Below is a small trained network, with its code and all its weights. Each question gives an input and a class and asks what happens when units are switched off, that is, made to give their printed mean instead of their output.

import numpy as np


def w(rows, s, z=0):
    codes = np.array(rows[::2]) - 128.0
    scale = np.full(codes.shape[1], s)
    scale[-1] = z or s
    return codes * scale


def f(y):
    return y / 2 * (1 + np.tanh(0.7978845608 * (y + 0.044715 * y**3)))


def log_softmax(a):
    a = a - a.max(-1, keepdims=True)
    return a - np.log(np.exp(a).sum(-1, keepdims=True))


def net(x, mask):
    res = np.array(x, float).reshape(1, 6) / 4 @ E
    y = f(res @ A[0][:, :-1].T + A[0][:, -1])
    res = res + np.where(mask, y, B[0][:, -1]) @ B[0][:, :-1]
    return log_softmax(res[-1] @ U[:, :-1].T + U[:, -1])


A, B = {}, {}
E = w([
[111,79,86],'x0',
[183,102,29],'x1',
[140,254,113],'x2',
[112,143,63],'x3',
[198,119,97],'x4',
[202,137,155],'x5',
],0.0046)
A[0] = w([
[126,129,132,97],'n1',
[141,145,129,118],'n2',
[145,138,130,35],'n3',
[116,129,142,126],'n4',
[126,88,212,133],'n5',
[210,153,150,3],'n6',
[126,129,138,64],'n7',
[127,127,125,179],'n8',
[129,129,128,127],'n9',
[117,129,138,200],'n10',
[121,124,162,87],'n11',
[138,132,107,128],'n12',
[132,131,129,30],'n13',
[152,90,36,221],'n14',
[116,137,103,79],'n15',
[121,137,102,96],'n16',
[145,152,130,116],'n17',
[147,179,134,140],'n18',
[109,132,145,225],'n19',
[125,128,126,151],'n20',
[116,129,140,169],'n21',
[130,127,124,151],'n22',
[112,130,144,197],'n23',
[115,129,140,186],'n24',
[119,249,138,161],'n25',
[132,131,135,51],'n26',
[121,140,93,96],'n27',
[106,153,63,74],'n28',
[116,132,129,192],'n29',
[175,145,131,5],'n30',
[147,179,134,138],'n31',
[166,143,129,6],'n32',
[111,132,144,190],'n33',
[138,134,125,39],'n34',
[168,144,128,16],'n35',
[101,133,157,180],'n36',
[114,141,92,109],'n37',
[138,124,111,172],'n38',
[138,108,118,217],'n39',
[114,126,157,117],'n40',
[120,127,136,196],'n41',
],0.015,0.0019)
B[0] = w([
[123,131,129,121],'n1',
[114,111,117,130],'n2',
[108,129,108,114],'n3',
[120,143,142,132],'n4',
[126,217,194,194],'n5',
[51,167,35,159],'n6',
[117,137,129,116],'n7',
[137,129,131,141],'n8',
[128,128,128,128],'n9',
[133,140,149,148],'n10',
[117,163,145,133],'n11',
[148,124,105,135],'n12',
[117,129,119,109],'n13',
[254,88,98,253],'n14',
[141,152,119,125],'n15',
[145,147,116,129],'n16',
[108,105,115,134],'n17',
[98,80,124,162],'n18',
[136,149,165,161],'n19',
[133,130,130,134],'n20',
[127,141,146,141],'n21',
[132,126,127,134],'n22',
[130,146,157,151],'n23',
[130,142,149,146],'n24',
[128,37,208,244],'n25',
[115,133,123,113],'n26',
[154,155,110,134],'n27',
[174,198,108,156],'n28',
[142,140,144,145],'n29',
[86,142,77,127],'n30',
[97,80,123,162],'n31',
[94,138,86,120],'n32',
[128,148,156,150],'n33',
[117,127,113,112],'n34',
[94,137,83,124],'n35',
[121,164,169,159],'n36',
[158,162,118,138],'n37',
[154,117,117,145],'n38',
[159,114,138,161],'n39',
[117,159,151,138],'n40',
[134,137,145,146],'n41',
],0.043,0.0042)
U = w([
[24,118,31,5],'0',
[89,253,173,74],'1',
[209,137,64,140],'2',
[138,67,202,245],'3',
],0.0036,0.0023)

Each question gives the input, the list of numbers given to net, and the class t.
The units are the neurons (one row each of A and B). Each row of codes is followed by its name. A weight is (code - 128) times the scale printed after its matrix; where a second scale follows, it is the last column's (A, B and U).
mask holds one flag per neuron, in row order. A switched-off neuron (its flag False) gives its mean, the last column of its row in B, instead of its output. The means were averaged over made-up inputs and are rounded, as every weight is.
A unit's drop is (log p(t) with every unit on - log p(t) with that unit switched off) / (log p(t) with every unit on - log p(t) with every unit switched off).
The circuit of an input: a set's keep is (log p(t) with only the set's units on - log p(t) with every unit switched off) / (log p(t) with every unit on - log p(t) with every unit switched off). Starting from the 12 units with the biggest drops (on a tie, the unit counted first), units are removed one at a time, each time the one whose removal leaves the highest keep (on an exact tie, the one counted first), for as long as the keep stays at least 0.8.
units of the circuit, in order: the units of the circuit, biggest drop first
k most important neurons: the k neurons with the biggest drops, biggest first
drop when u is switched off: that unit's drop, to one decimal
input [0,-7,4,-8,0,7], class 1: most important neuron	(n5)
input [6,-6,-4,7,6,-1], class 2: units of the circuit, in order	(n25 n14)
input [-4,2,1,-6,-7,6], class 1: 2 most important neurons	(n14 n5)
input [6,-1,-5,-8,-3,-5], class 1: 2 most important neurons	(n5 n25)
input [4,-3,-5,-6,5,4], class 1: units of the circuit, in order	(n5 n25)
input [-5,-3,0,-3,-3,7], class 1: units of the circuit, in order	(n5 n14)
input [0,6,-8,2,-4,-7], class 2: units of the circuit, in order	(n14 n25)
input [-7,3,-6,3,2,1], class 2: units of the circuit, in order	(n25 n14)
input [-8,0,-3,0,-6,-8], class 1: 2 most important neurons	(n14 n25)
input [-1,0,5,-1,7,8], class 0: drop when n40 is switched off	0.0
input [5,4,-7,5,-3,0], class 2: drop when n14 is switched off	0.2
input [-8,-2,-1,-5,5,6], class 0: drop when n6 is switched off	0.4
